Below is a small trained network, with its code and all its weights. Each question gives an input and a class and asks what happens when units are switched off, that is, made to give their printed mean instead of their output.

import numpy as np


def w(rows, s, z=0):
    codes = np.array(rows[::2]) - 128.0
    scale = np.full(codes.shape[1], s)
    scale[-1] = z or s
    return codes * scale


def norm(h):
    return h / np.sqrt((h * h).mean(-1, keepdims=True) + 1e-5)


def f(y):
    return np.maximum(y, 0)


def log_softmax(a):
    a = a - a.max(-1, keepdims=True)
    return a - np.log(np.exp(a).sum(-1, keepdims=True))


def net(x, mask):
    res = np.array(x, float).reshape(1, 4) / 4 @ E
    u = 0
    for l in range(4):
        y = f(norm(res) @ A[l][:, :-1].T + A[l][:, -1])
        res = res + np.where(mask[u : u + 5], y, B[l][:, -1]) @ B[l][:, :-1]
        u += 5
    return log_softmax(norm(res)[-1] @ U[:, :-1].T + U[:, -1])


A, B = {}, {}
E = w([
[243,186,107,66,177,200,122],'x0',
[134,74,74,124,85,158,161],'x1',
[1,92,56,135,198,219,4],'x2',
[127,136,154,13,33,159,68],'x3',
],0.0074)
A[0] = w([
[211,160,74,101,144,161,84,77],'0.n0',
[40,90,229,42,57,118,129,70],'0.n1',
[103,88,149,98,128,189,2,48],'0.n2',
[133,181,78,252,155,130,180,2],'0.n3',
[232,152,6,82,134,118,104,50],'0.n4',
],0.0076,0.0028)
B[0] = w([
[177,142,44,214,2,142,103,216],'0.n0',
[132,156,155,194,125,250,196,251],'0.n1',
[153,95,81,61,112,59,177,255],'0.n2',
[145,131,152,171,238,240,169,211],'0.n3',
[206,203,200,194,147,56,67,216],'0.n4',
],0.0083,0.0045)
A[1] = w([
[127,100,143,142,151,84,137,28],'1.n0',
[253,124,124,131,141,122,159,151],'1.n1',
[152,162,109,130,144,101,79,3],'1.n2',
[157,144,103,152,103,107,172,43],'1.n3',
[121,66,62,96,179,114,84,69],'1.n4',
],0.011,0.0024)
B[1] = w([
[109,122,54,42,54,182,136,142],'1.n0',
[87,120,184,119,167,149,29,254],'1.n1',
[172,110,110,169,76,172,46,154],'1.n2',
[40,119,78,7,141,29,159,176],'1.n3',
[75,159,149,48,190,2,70,176],'1.n4',
],0.0078,0.0084)
A[2] = w([
[132,101,252,63,110,99,146,159],'2.n0',
[116,151,206,108,108,206,123,83],'2.n1',
[68,119,126,194,85,99,130,143],'2.n2',
[218,185,82,147,78,80,211,34],'2.n3',
[132,177,123,58,66,186,96,4],'2.n4',
],0.011,0.0028)
B[2] = w([
[50,143,75,66,176,126,93,254],'2.n0',
[102,131,147,102,165,116,131,209],'2.n1',
[223,252,106,210,45,185,37,209],'2.n2',
[155,142,57,145,111,47,49,157],'2.n3',
[171,64,165,166,119,177,254,222],'2.n4',
],0.0091,0.006)
A[3] = w([
[103,127,95,158,210,140,153,49],'3.n0',
[101,117,149,11,92,160,138,74],'3.n1',
[132,125,134,84,158,80,98,252],'3.n2',
[108,101,87,77,154,73,106,223],'3.n3',
[147,67,192,86,72,157,144,65],'3.n4',
],0.012,0.0021)
B[3] = w([
[180,69,161,108,146,110,202,225],'3.n0',
[101,54,194,155,232,66,165,252],'3.n1',
[119,73,2,113,17,108,159,253],'3.n2',
[110,65,113,39,66,95,94,254],'3.n3',
[150,192,134,131,196,154,187,199],'3.n4',
],0.0099,0.0055)
U = w([
[28,40,79,25,158,38,146,16],'0',
[144,79,209,161,255,184,255,140],'1',
[140,234,113,179,75,201,69,252],'2',
],0.0098,0.0031)

Each question gives the input, the list of numbers given to net, and the class t.
The units are the neurons (one row each of A and B). Each row of codes is followed by its name. A weight is (code - 128) times the scale printed after its matrix; where a second scale follows, it is the last column's (A, B and U).
mask holds one flag per neuron, layer by layer. A switched-off neuron (its flag False) gives its mean, the last column of its row in B, instead of its output. The means were averaged over made-up inputs and are rounded, as every weight is.
A unit's drop is (log p(t) with every unit on - log p(t) with that unit switched off) / (log p(t) with every unit on - log p(t) with every unit switched off).
The circuit of an input: a set's keep is (log p(t) with only the set's units on - log p(t) with every unit switched off) / (log p(t) with every unit on - log p(t) with every unit switched off). Starting from the 12 units with the biggest drops (on a tie, the unit counted first), units are removed one at a time, each time the one whose removal leaves the highest keep (on an exact tie, the one counted first), for as long as the keep stays at least 0.8.
units of the circuit, in order: the units of the circuit, biggest drop first
top k neurons: the k neurons with the biggest drops, biggest first
top k neurons in layer l: the k neurons of layer l with the biggest drops, biggest first
drop when u is switched off: that unit's drop, to one decimal
input [-5,5,4,2], class 2: units of the circuit, in order	2.n2
input [7,-4,8,-6], class 0: top 2 neurons	1.n4; 0.n1
input [5,4,-8,-8], class 0: top 3 neurons	1.n3; 0.n1; 2.n4
input [6,6,-2,6], class 1: top 4 neurons	2.n4; 1.n1; 2.n2; 3.n4
input [-5,-7,0,5], class 1: top 2 neurons	0.n1; 0.n0
input [1,3,-1,2], class 1: top 3 neurons	2.n4; 1.n4; 0.n0
input [7,0,6,-6], class 2: top 2 neurons	0.n0; 3.n1
input [3,-1,-3,-2], class 0: top 2 neurons	1.n3; 2.n2
input [-4,-5,2,-5], class 1: top 3 neurons	0.n3; 0.n0; 3.n0
input [-8,-1,-6,-3], class 2: top 2 neurons	2.n2; 0.n2
input [-8,2,-6,8], class 1: top 2 neurons in layer 2	2.n0; 2.n1
input [1,-7,0,0], class 2: top 3 neurons	0.n1; 1.n2; 3.n1
input [-7,-1,4,5], class 2: top 2 neurons	2.n2; 0.n1
input [-7,7,1,-8], class 1: units of the circuit, in order	0.n3
input [2,7,3,5], class 1: drop when 2.n4 is switched off	0.4
input [-2,1,3,-6], class 1: drop when 0.n2 is switched off	0.0
input [4,-2,-2,1], class 2: drop when 0.n4 is switched off	0.9
